Below are the code and all the weights of a small trained network. Each question names an input and a class and asks about switching units off, where a switched-off unit gives its printed mean instead of its output.

import numpy as np


def w(rows, s, z=0):
    codes = np.array(rows[::2]) - 128.0
    scale = np.full(codes.shape[1], s)
    scale[-1] = z or s
    return codes * scale


def norm(h):
    return h / np.sqrt((h * h).mean(-1, keepdims=True) + 1e-5)


def f(y):
    return np.maximum(y, 0)


def log_softmax(a):
    a = a - a.max(-1, keepdims=True)
    return a - np.log(np.exp(a).sum(-1, keepdims=True))


def net(x, mask):
    res = np.array(x, float).reshape(1, 6) / 4 @ E
    u = 0
    for l in range(2):
        y = f(norm(res) @ A[l][:, :-1].T + A[l][:, -1])
        res = res + np.where(mask[u : u + 15], y, B[l][:, -1]) @ B[l][:, :-1]
        u += 15
    return log_softmax(norm(res)[-1] @ U[:, :-1].T + U[:, -1])


A, B = {}, {}
E = w([
[189,94,151,172],'x0',
[12,246,92,142],'x1',
[129,81,188,186],'x2',
[248,203,252,106],'x3',
[43,129,137,55],'x4',
[213,128,40,91],'x5',
],0.0033)
A[0] = w([
[98,89,141,118,75],'L0N0',
[126,170,126,33,63],'L0N1',
[132,129,207,174,51],'L0N2',
[121,76,105,133,55],'L0N3',
[173,123,125,129,85],'L0N4',
[102,186,120,108,110],'L0N5',
[190,132,117,154,52],'L0N6',
[147,99,131,133,135],'L0N7',
[194,129,115,154,68],'L0N8',
[191,163,115,149,73],'L0N9',
[125,79,104,138,67],'L0N10',
[78,165,121,132,45],'L0N11',
[135,130,201,173,49],'L0N12',
[147,122,139,12,4],'L0N13',
[114,60,91,121,33],'L0N14',
],0.011,0.0037)
B[0] = w([
[147,104,83,113,166],'L0N0',
[81,41,81,108,251],'L0N1',
[85,90,209,115,239],'L0N2',
[140,120,118,184,185],'L0N3',
[144,182,133,118,201],'L0N4',
[74,137,116,87,254],'L0N5',
[176,167,116,85,215],'L0N6',
[89,171,108,110,208],'L0N7',
[174,175,117,89,235],'L0N8',
[182,116,110,70,232],'L0N9',
[145,114,114,174,189],'L0N10',
[112,191,113,116,206],'L0N11',
[92,84,200,110,230],'L0N12',
[97,4,63,103,219],'L0N13',
[146,131,140,214,206],'L0N14',
],0.023,0.0027)
A[1] = w([
[163,136,99,200,89],'L1N0',
[124,144,66,115,139],'L1N1',
[99,46,158,85,146],'L1N2',
[141,123,118,200,24],'L1N3',
[172,171,128,115,47],'L1N4',
[143,143,116,114,97],'L1N5',
[169,111,158,141,148],'L1N6',
[128,100,223,131,60],'L1N7',
[176,117,160,140,138],'L1N8',
[71,239,97,122,2],'L1N9',
[121,110,111,252,51],'L1N10',
[110,173,186,145,84],'L1N11',
[231,151,92,97,29],'L1N12',
[131,84,103,174,123],'L1N13',
[108,76,217,172,29],'L1N14',
],0.013,0.002)
B[1] = w([
[83,82,199,149,191],'L1N0',
[143,90,159,199,211],'L1N1',
[214,162,50,194,254],'L1N2',
[72,84,194,114,176],'L1N3',
[138,71,112,99,175],'L1N4',
[147,137,126,106,152],'L1N5',
[68,152,105,138,165],'L1N6',
[175,157,155,221,205],'L1N7',
[75,118,88,147,167],'L1N8',
[71,249,94,137,205],'L1N9',
[56,48,231,66,217],'L1N10',
[175,60,108,174,165],'L1N11',
[149,177,171,7,228],'L1N12',
[101,70,104,98,191],'L1N13',
[215,180,180,183,202],'L1N14',
],0.022,0.0058)
U = w([
[51,64,229,131,158],'0',
[112,56,23,144,28],'1',
[194,162,155,9,118],'2',
[220,158,203,242,109],'3',
[24,235,76,165,73],'4',
[153,117,82,137,253],'5',
],0.015,0.0025)

Each question gives the input, the list of numbers given to net, and the class t.
The units are the neurons (one row each of A and B). Each row of codes is followed by its name. A weight is (code - 128) times the scale printed after its matrix; where a second scale follows, it is the last column's (A, B and U).
mask holds one flag per neuron, layer by layer. A switched-off neuron (its flag False) gives its mean, the last column of its row in B, instead of its output. The means were averaged over made-up inputs and are rounded, as every weight is.
A unit's drop is (log p(t) with every unit on - log p(t) with that unit switched off) / (log p(t) with every unit on - log p(t) with every unit switched off).
The circuit of an input: a set's keep is (log p(t) with only the set's units on - log p(t) with every unit switched off) / (log p(t) with every unit on - log p(t) with every unit switched off). Starting from the 12 units with the biggest drops (on a tie, the unit counted first), units are removed one at a time, each time the one whose removal leaves the highest keep (on an exact tie, the one counted first), for as long as the keep stays at least 0.8.
units of the circuit, in order: the units of the circuit, biggest drop first
k most important neurons: the k neurons with the biggest drops, biggest first
top k neurons in layer l: the k neurons of layer l with the biggest drops, biggest first
drop when u is switched off: that unit's drop, to one decimal
input [4,-7,-8,-6,-7,7], class 2: units of the circuit, in order -> (L1N12)
input [6,4,-8,7,2,-1], class 5: 2 most important neurons -> (L1N2, L1N10)
input [6,1,-7,8,4,6], class 5: units of the circuit, in order -> (L0N1, L1N2)
input [0,8,-1,7,1,6], class 1: units of the circuit, in order -> (L0N1, L1N12)
input [-2,-5,6,-4,-1,-5], class 3: 4 most important neurons -> (L1N14, L0N2, L0N12, L1N7)
input [-7,3,-2,6,-4,2], class 1: top 2 neurons in layer 0 -> (L0N1, L0N5)
input [7,-2,-4,-6,-6,6], class 2: 2 most important neurons -> (L1N12, L0N8)
input [-7,0,4,-2,4,-1], class 4: top 2 neurons in layer 0 -> (L0N11, L0N13)
input [0,0,-7,-1,7,-6], class 4: 2 most important neurons -> (L0N11, L0N5)
input [-1,-2,-8,3,2,7], class 1: top 2 neurons in layer 0 -> (L0N13, L0N1)
input [7,-2,-1,-7,-7,8], class 2: top 2 neurons in layer 0 -> (L0N8, L0N6)
input [7,0,5,6,8,-4], class 3: drop when L0N1 is switched off -> 0.0
input [-4,-3,-6,8,0,-3], class 1: drop when L0N13 is switched off -> 0.2
input [-5,-6,-3,1,1,4], class 1: units of the circuit, in order -> (L0N13)
input [8,8,8,-4,1,-1], class 3: drop when L0N4 is switched off -> 0.2
